Below are the code and all the weights of a small trained network. Each question names an input and a target symbol and asks about switching units off, where a switched-off unit gives its printed mean instead of its output.

import numpy as np


def w(rows, s, z=0):
    codes = np.array(rows[::2]) - 128.0
    scale = np.full(codes.shape[1], s)
    scale[-1] = z or s
    return codes * scale


def norm(h):
    return h / np.sqrt((h * h).mean(-1, keepdims=True) + 1e-5)


def f(y):
    return y / 2 * (1 + np.tanh(0.7978845608 * (y + 0.044715 * y**3)))


def softmax(a):
    e = np.exp(a - a.max(-1, keepdims=True))
    return e / e.sum(-1, keepdims=True)


def log_softmax(a):
    a = a - a.max(-1, keepdims=True)
    return a - np.log(np.exp(a).sum(-1, keepdims=True))


def net(x, mask):
    ids = ['ΛΠΣΦαβγεζξτω'.index(c) for c in x.split()]
    T = len(ids)
    res = E[ids] + P[:T]
    q, k, v = (norm(res) @ M[0].T for M in (Q, K, V))
    z = softmax(np.where(np.tri(T) > 0, q @ k.T / 2**0.5, -1e9)) @ v
    res = res + np.where(mask[0], z, O[0][:, -1]) @ O[0][:, :-1]
    y = f(norm(res) @ A[0][:, :-1].T + A[0][:, -1])
    res = res + np.where(mask[1:9], y, B[0][:, -1]) @ B[0][:, :-1]
    return log_softmax(norm(res)[-1] @ U[:, :-1].T + U[:, -1])


Q, K, V, O, A, B = {}, {}, {}, {}, {}, {}
E = w([
[2,165,198,151,207],'Λ',
[143,138,166,138,97],'Π',
[152,105,141,146,88],'Σ',
[168,111,152,133,124],'Φ',
[172,73,105,146,111],'α',
[158,133,135,150,107],'β',
[159,95,151,125,101],'γ',
[159,109,142,157,164],'ε',
[127,90,160,156,145],'ζ',
[140,131,127,131,127],'ξ',
[143,120,122,144,127],'τ',
[156,114,120,152,126],'ω',
],0.0079)
P = w([
[16,175,72,99,188],'0',
[204,138,157,165,117],'1',
[189,150,160,180,125],'2',
[192,154,169,170,119],'3',
[205,153,179,165,110],'4',
[236,138,160,173,113],'5',
[232,140,169,178,113],'6',
[253,127,178,184,114],'7',
],0.0024)
Q[0] = w([
[67,179,1,36,151],'head 0',
[140,114,178,180,130],'head 0',
],0.0088)
K[0] = w([
[246,128,149,158,87],'head 0',
[89,134,136,115,163],'head 0',
],0.013)
V[0] = w([
[95,231,53,246,81],'head 0',
[89,82,135,159,2],'head 0',
],0.0052)
O[0] = w([
[196,224,59,125,180,74],'head 0',
[129,148,75,254,87,5],'head 0',
],0.0088,0.0011)
A[0] = w([
[119,87,168,93,119,54],'neuron 0',
[55,89,95,154,170,177],'neuron 1',
[137,152,95,2,168,26],'neuron 2',
[105,44,153,56,131,117],'neuron 3',
[183,112,95,116,58,165],'neuron 4',
[205,239,72,100,164,187],'neuron 5',
[100,94,157,232,115,3],'neuron 6',
[210,55,103,149,135,90],'neuron 7',
],0.0076,0.0018)
B[0] = w([
[103,140,87,166,175,167],'neuron 0',
[187,151,182,121,77,129],'neuron 1',
[233,114,96,121,2,192],'neuron 2',
[157,156,61,192,189,211],'neuron 3',
[130,173,155,114,201,159],'neuron 4',
[19,80,146,97,106,254],'neuron 5',
[149,161,108,85,89,168],'neuron 6',
[93,177,181,101,133,169],'neuron 7',
],0.0069,0.0055)
U = w([
[107,143,148,70,124,136],'Λ',
[240,98,79,117,152,167],'Π',
[93,11,147,112,206,86],'Σ',
[130,150,144,128,148,33],'Φ',
[126,114,111,77,101,81],'α',
[92,198,51,83,157,195],'β',
[169,221,200,118,91,3],'γ',
[143,184,61,205,111,175],'ε',
[132,121,148,189,221,149],'ζ',
[103,132,125,61,116,154],'ξ',
[110,72,167,183,56,188],'τ',
[2,170,152,131,169,97],'ω',
],0.0091,0.0026)

Each question gives the input, a string of symbols that net reads in full, and the target symbol t.
The units are the heads (2 rows each of Q, K, V and O) and the neurons (one row each of A and B). Each row of codes is followed by its name. A weight is (code - 128) times the scale printed after its matrix; where a second scale follows, it is the last column's (O, A, B and U).
mask holds one flag per unit, heads first, then neurons. A switched-off unit (its flag False) gives its mean, the last column of its rows in O or B, instead of its output. The means were averaged over made-up inputs and are rounded, as every weight is.
A unit's drop is (log p(t) with every unit on - log p(t) with that unit switched off) / (log p(t) with every unit on - log p(t) with every unit switched off).
The circuit of an input: a set's keep is (log p(t) with only the set's units on - log p(t) with every unit switched off) / (log p(t) with every unit on - log p(t) with every unit switched off). Starting from all 9 units, units are removed one at a time, each time the one whose removal leaves the highest keep (on an exact tie, the one counted first), for as long as the keep stays at least 0.8.
units of the circuit, in order: the units of the circuit, biggest drop first
most important unit: the unit with the biggest drop
k most important neurons: the k neurons with the biggest drops, biggest first
drop when u is switched off: that unit's drop, to one decimal
input ε γ ω β, target Π: 2 most important neurons -> neuron 2; neuron 3
input Φ ε ε Π τ, target Σ: units of the circuit, in order -> head 0; neuron 3
input α ε ε γ Π γ ζ ε, target γ: units of the circuit, in order -> neuron 5; neuron 7; neuron 3
input γ β ε, target τ: most important unit -> head 0
input ε γ γ Σ τ, target Π: units of the circuit, in order -> head 0; neuron 2; neuron 3; neuron 5
input ε γ ε, target Π: units of the circuit, in order -> head 0; neuron 2; neuron 5; neuron 3
input ζ γ τ ζ β ε γ, target ζ: units of the circuit, in order -> neuron 5; neuron 2; head 0; neuron 3
input β γ γ ζ Σ ε Φ, target β: units of the circuit, in order -> head 0; neuron 5
input ε Σ ζ, target Π: 3 most important neurons -> neuron 5; neuron 2; neuron 3
input α γ ω γ, target γ: 3 most important neurons -> neuron 5; neuron 3; neuron 6
input Π ω α Φ ε γ, target ω: units of the circuit, in order -> head 0; neuron 5; neuron 2
input ε ω γ Φ, target Π: 3 most important neurons -> neuron 2; neuron 3; neuron 5
input Π Π Φ, target ω: 2 most important neurons -> neuron 5; neuron 2
input ω Λ Π Σ γ Σ ζ, target ζ: drop when neuron 6 is switched off -> 0.2
input ε Π γ ε ε Σ, target Π: drop when neuron 2 is switched off -> 0.2
input β γ γ Π ε Π, target β: drop when head 0 is switched off -> 0.8
